Below are the code and all the weights of a small trained network. Each question names an input and a target symbol and asks about switching units off, where a switched-off unit gives its printed mean instead of its output.

import numpy as np


def w(rows, s, z=0):
    codes = np.array(rows[::2]) - 128.0
    scale = np.full(codes.shape[1], s)
    scale[-1] = z or s
    return codes * scale


def f(y):
    return np.maximum(y, 0)


def softmax(a):
    e = np.exp(a - a.max(-1, keepdims=True))
    return e / e.sum(-1, keepdims=True)


def log_softmax(a):
    a = a - a.max(-1, keepdims=True)
    return a - np.log(np.exp(a).sum(-1, keepdims=True))


def net(x, mask):
    ids = ['ΔΘΣαεζηλμξπτφω'.index(c) for c in x.split()]
    T = len(ids)
    res = E[ids] + P[:T]
    r = res
    for j in range(3):
        rows = slice(2 * j, 2 * j + 2)
        q, k, v = (r @ M[0][rows].T for M in (Q, K, V))
        z = softmax(np.where(np.tri(T) > 0, q @ k.T / 2**0.5, -1e9)) @ v
        o = O[0][rows]
        res = res + np.where(mask[j], z, o[:, -1]) @ o[:, :-1]
    y = f(res @ A[0][:, :-1].T + A[0][:, -1])
    res = res + np.where(mask[3:7], y, B[0][:, -1]) @ B[0][:, :-1]
    return log_softmax(res[-1] @ U[:, :-1].T + U[:, -1])


Q, K, V, O, A, B = {}, {}, {}, {}, {}, {}
E = w([
[167,10,85,93,101],'Δ',
[84,105,134,118,32],'Θ',
[56,119,140,158,117],'Σ',
[156,157,64,175,183],'α',
[95,203,51,81,62],'ε',
[186,162,42,141,170],'ζ',
[87,99,57,104,147],'η',
[167,204,58,126,128],'λ',
[152,150,98,211,153],'μ',
[130,56,162,168,139],'ξ',
[30,196,67,194,114],'π',
[204,99,115,133,70],'τ',
[157,229,160,133,107],'φ',
[58,106,166,127,63],'ω',
],0.012)
P = w([
[145,211,184,25,216],'0',
[137,195,59,221,54],'1',
[133,188,39,195,47],'2',
[112,172,7,230,38],'3',
[126,193,24,212,60],'4',
[139,192,16,209,39],'5',
[113,191,3,212,26],'6',
[127,191,4,230,32],'7',
],0.003)
Q[0] = w([
[147,142,115,192,64],'h0',
[114,124,163,52,193],'h0',
[114,130,114,92,133],'h1',
[134,114,181,135,129],'h1',
[128,117,96,179,90],'h2',
[122,110,198,2,226],'h2',
],0.061)
K[0] = w([
[127,134,203,66,188],'h0',
[164,139,75,214,40],'h0',
[143,179,166,89,160],'h1',
[172,144,51,151,90],'h1',
[116,126,138,89,164],'h2',
[148,111,37,243,2],'h2',
],0.04)
V[0] = w([
[102,137,208,68,187],'h0',
[103,117,141,152,69],'h0',
[100,135,95,121,145],'h1',
[104,111,133,155,146],'h1',
[190,133,141,155,82],'h2',
[162,96,96,251,94],'h2',
],0.02)
O[0] = w([
[155,168,219,61,145,193],'h0',
[82,127,106,108,68,60],'h0',
[101,123,100,133,125,99],'h1',
[108,115,154,137,158,151],'h1',
[185,103,80,141,87,169],'h2',
[131,111,109,251,42,1],'h2',
],0.013,0.0032)
A[0] = w([
[99,143,154,162,143,8],'n0',
[116,4,174,113,112,69],'n1',
[124,125,152,99,146,6],'n2',
[118,96,156,145,88,10],'n3',
],0.02,0.0026)
B[0] = w([
[88,155,142,160,176,155],'n0',
[159,214,26,254,31,201],'n1',
[112,30,111,235,43,254],'n2',
[96,88,224,34,175,176],'n3',
],0.0084,0.0069)
U = w([
[150,194,78,105,167,131],'Δ',
[74,219,58,40,69,146],'Θ',
[49,110,180,130,86,69],'Σ',
[148,139,134,183,220,80],'α',
[74,38,58,77,187,196],'ε',
[178,138,104,160,235,100],'ζ',
[59,51,189,159,214,94],'η',
[184,138,83,105,220,146],'λ',
[131,81,175,234,131,123],'μ',
[168,254,231,149,100,253],'ξ',
[24,206,97,160,163,57],'π',
[172,97,45,126,77,34],'τ',
[248,34,186,72,131,197],'φ',
[60,92,172,82,35,67],'ω',
],0.0062,0.0037)

Each question gives the input, a string of symbols that net reads in full, and the target symbol t.
The units are the heads (2 rows each of Q, K, V and O) and the neurons (one row each of A and B). Each row of codes is followed by its name. A weight is (code - 128) times the scale printed after its matrix; where a second scale follows, it is the last column's (O, A, B and U).
mask holds one flag per unit, heads first, then neurons. A switched-off unit (its flag False) gives its mean, the last column of its rows in O or B, instead of its output. The means were averaged over made-up inputs and are rounded, as every weight is.
A unit's drop is (log p(t) with every unit on - log p(t) with that unit switched off) / (log p(t) with every unit on - log p(t) with every unit switched off).
The circuit of an input: a set's keep is (log p(t) with only the set's units on - log p(t) with every unit switched off) / (log p(t) with every unit on - log p(t) with every unit switched off). Starting from all 7 units, units are removed one at a time, each time the one whose removal leaves the highest keep (on an exact tie, the one counted first), for as long as the keep stays at least 0.8.
circuit, biggest first: the units of the circuit, biggest drop first
unit that matters most: the unit with the biggest drop
top k neurons: the k neurons with the biggest drops, biggest first
heads that matter: for each layer, one digit per head in row order, 1 if its drop is at least 0.15 and else 0, layers parted by /
drop when u is switched off: that unit's drop, to one decimal
input φ Σ Δ η Θ Θ τ, target φ: heads that matter => 101
input Θ τ φ ξ α ζ η, target Θ: unit that matters most => h0
input ξ φ ξ, target ξ: top 2 neurons => n1; n2
input τ Θ Σ ω π ε α η, target τ: heads that matter => 101
input η ε φ ω, target η: circuit, biggest first => h2; n1; h0
input φ φ τ τ ε α ξ ξ, target φ: circuit, biggest first => h2; h0
input ε ε ξ λ φ ξ, target ε: circuit, biggest first => h2; h0
input φ η τ τ ξ μ, target φ: circuit, biggest first => h2; h0; n1
input ξ ζ μ ξ ξ, target ξ: circuit, biggest first => h0; h2; n2
input Θ ξ ω τ ξ τ ω, target Θ: circuit, biggest first => h0; n2
input η ω Σ, target η: heads that matter => 001
input τ ξ λ ξ, target τ: circuit, biggest first => n1; h2
input φ Θ ξ ζ ξ ε λ ξ, target φ: top 2 neurons => n2; n0
input φ α ξ ω ζ η η Θ, target φ: top neuron => n1
input ξ η ξ Θ, target ξ: top 2 neurons => n2; n1
input η ω ξ ε τ ξ, target η: top 2 neurons => n2; n1
input ξ ξ τ α φ ω ξ Θ, target ξ: drop when n1 is switched off => 0.0
input ξ ξ ξ φ τ ξ ε, target ξ: drop when h2 is switched off => 0.3
input η τ ξ τ ξ ξ, target η: drop when h2 is switched off => 1.8
input ε τ ε ε φ Σ ω, target ε: unit that matters most => h2
